Here is a tiny trained network, its code and every weight. The questions are about switching its units off for an input and a target symbol, where a switched-off unit gives its printed mean instead of its output.

import numpy as np


def w(rows, s, z=0):
    codes = np.array(rows[::2]) - 128.0
    scale = np.full(codes.shape[1], s)
    scale[-1] = z or s
    return codes * scale


def norm(h):
    return h / np.sqrt((h * h).mean(-1, keepdims=True) + 1e-5)


def f(y):
    return np.maximum(y, 0)


def softmax(a):
    e = np.exp(a - a.max(-1, keepdims=True))
    return e / e.sum(-1, keepdims=True)


def log_softmax(a):
    a = a - a.max(-1, keepdims=True)
    return a - np.log(np.exp(a).sum(-1, keepdims=True))


def net(x, mask):
    ids = ['ΔΠΩαβηλξσ'.index(c) for c in x.split()]
    T = len(ids)
    res = E[ids] + P[:T]
    r = norm(res)
    for j in range(2):
        rows = slice(2 * j, 2 * j + 2)
        q, k, v = (r @ M[0][rows].T for M in (Q, K, V))
        z = softmax(np.where(np.tri(T) > 0, q @ k.T / 2**0.5, -1e9)) @ v
        o = O[0][rows]
        res = res + np.where(mask[j], z, o[:, -1]) @ o[:, :-1]
    y = f(norm(res) @ A[0][:, :-1].T + A[0][:, -1])
    res = res + np.where(mask[2:10], y, B[0][:, -1]) @ B[0][:, :-1]
    return log_softmax(norm(res)[-1] @ U[:, :-1].T + U[:, -1])


Q, K, V, O, A, B = {}, {}, {}, {}, {}, {}
E = w([
[134,98,128,30,72,111,144],'Δ',
[110,81,199,151,58,174,216],'Π',
[196,73,168,148,109,115,178],'Ω',
[95,189,87,198,40,140,161],'α',
[155,88,111,177,86,170,105],'β',
[49,111,192,124,73,116,102],'η',
[98,92,65,103,164,168,192],'λ',
[21,81,159,144,24,79,174],'ξ',
[108,7,133,74,151,120,35],'σ',
],0.017)
P = w([
[171,19,151,188,130,119,51],'0',
[139,1,130,184,116,67,131],'1',
[143,35,115,156,106,74,141],'2',
[145,85,95,144,103,90,150],'3',
[152,97,88,128,139,84,141],'4',
[150,111,91,116,131,95,143],'5',
[163,101,97,92,104,127,141],'6',
[159,125,82,90,131,125,132],'7',
[152,145,83,84,131,140,137],'8',
[168,149,91,61,122,167,125],'9',
[164,162,81,48,132,178,129],'10',
[140,167,73,58,131,168,125],'11',
[149,163,102,32,103,184,130],'12',
[152,150,69,59,114,199,92],'13',
],0.0062)
Q[0] = w([
[165,87,80,48,34,228,140],'h1',
[149,146,123,100,10,201,249],'h1',
[137,132,170,161,242,61,159],'h2',
[17,76,34,211,1,166,126],'h2',
],0.0063)
K[0] = w([
[211,233,158,115,45,102,93],'h1',
[107,209,129,71,158,236,88],'h1',
[132,9,104,219,171,11,50],'h2',
[233,189,228,4,219,207,254],'h2',
],0.0054)
V[0] = w([
[129,211,56,129,131,64,251],'h1',
[152,194,103,177,113,200,2],'h1',
[48,182,187,90,67,162,118],'h2',
[197,148,50,86,107,98,60],'h2',
],0.0065)
O[0] = w([
[73,41,112,127,80,128,96,212],'h1',
[85,129,54,189,135,49,147,126],'h1',
[153,87,224,166,216,71,199,118],'h2',
[254,85,131,111,77,70,196,3],'h2',
],0.0081,0.0033)
A[0] = w([
[67,3,132,130,80,103,135,194],'n1',
[65,151,109,192,23,104,123,253],'n2',
[219,95,176,163,137,51,181,214],'n3',
[97,245,117,201,108,95,184,196],'n4',
[49,224,156,49,42,93,13,227],'n5',
[122,38,53,103,172,192,106,72],'n6',
[99,128,105,219,85,165,249,137],'n7',
[151,197,142,58,6,67,121,166],'n8',
],0.0062,0.0013)
B[0] = w([
[73,207,157,165,125,105,104,230],'n1',
[179,94,113,81,192,142,134,254],'n2',
[112,255,94,146,70,133,5,147],'n3',
[155,112,188,102,206,130,199,191],'n4',
[141,226,50,172,197,137,152,199],'n5',
[144,154,196,70,133,143,82,188],'n6',
[176,66,130,81,104,102,164,237],'n7',
[174,191,118,50,93,82,76,170],'n8',
],0.0064,0.0082)
U = w([
[193,18,199,125,110,85,213,59],'Δ',
[105,207,197,143,216,160,120,45],'Π',
[128,142,49,27,113,161,88,81],'Ω',
[75,55,72,144,121,19,115,252],'α',
[198,117,46,175,165,88,184,193],'β',
[188,88,187,85,255,45,106,124],'η',
[157,158,90,147,58,204,64,120],'λ',
[70,84,144,117,192,213,168,129],'ξ',
[233,153,177,62,100,58,115,95],'σ',
],0.0075,0.0043)

Each question gives the input, a string of symbols that net reads in full, and the target symbol t.
The units are the heads (2 rows each of Q, K, V and O) and the neurons (one row each of A and B). Each row of codes is followed by its name. A weight is (code - 128) times the scale printed after its matrix; where a second scale follows, it is the last column's (O, A, B and U).
mask holds one flag per unit, heads first, then neurons. A switched-off unit (its flag False) gives its mean, the last column of its rows in O or B, instead of its output. The means were averaged over made-up inputs and are rounded, as every weight is.
A unit's drop is (log p(t) with every unit on - log p(t) with that unit switched off) / (log p(t) with every unit on - log p(t) with every unit switched off).
The circuit of an input: a set's keep is (log p(t) with only the set's units on - log p(t) with every unit switched off) / (log p(t) with every unit on - log p(t) with every unit switched off). Starting from all 10 units, units are removed one at a time, each time the one whose removal leaves the highest keep (on an exact tie, the one counted first), for as long as the keep stays at least 0.8.
units of the circuit, in order: the units of the circuit, biggest drop first
top k neurons: the k neurons with the biggest drops, biggest first
drop when u is switched off: that unit's drop, to one decimal
input ξ Δ η, target σ: units of the circuit, in order	h2; h1
input β Δ α α Δ η α σ ξ Π η, target Π: units of the circuit, in order	h2; n5
input α σ Δ β β ξ α σ α Δ η, target σ: units of the circuit, in order	h2
input σ σ β ξ, target σ: units of the circuit, in order	h1; n8
input β Ω α α λ β α λ σ α α λ σ Ω, target λ: units of the circuit, in order	n3; n2
input λ λ α, target Ω: units of the circuit, in order	h2; n2
input ξ λ λ β β η α η σ Δ σ α, target σ: units of the circuit, in order	h2; n8
input η α Δ ξ, target σ: units of the circuit, in order	h2; h1; n8
input Ω Ω Π α Π α, target ξ: units of the circuit, in order	h2; n4; h1
input Π α η, target Π: units of the circuit, in order	h1; n5
input β α λ, target Ω: top 2 neurons	n6; n4
input Ω λ λ α, target Ω: drop when n6 is switched off	-0.1
input ξ α α, target Δ: drop when n5 is switched off	0.1
input Π λ Δ α η Ω Π α Π α λ α, target β: drop when n7 is switched off	0.1
input Π α Ω ξ λ β Π α η α, target β: drop when n5 is switched off	0.2
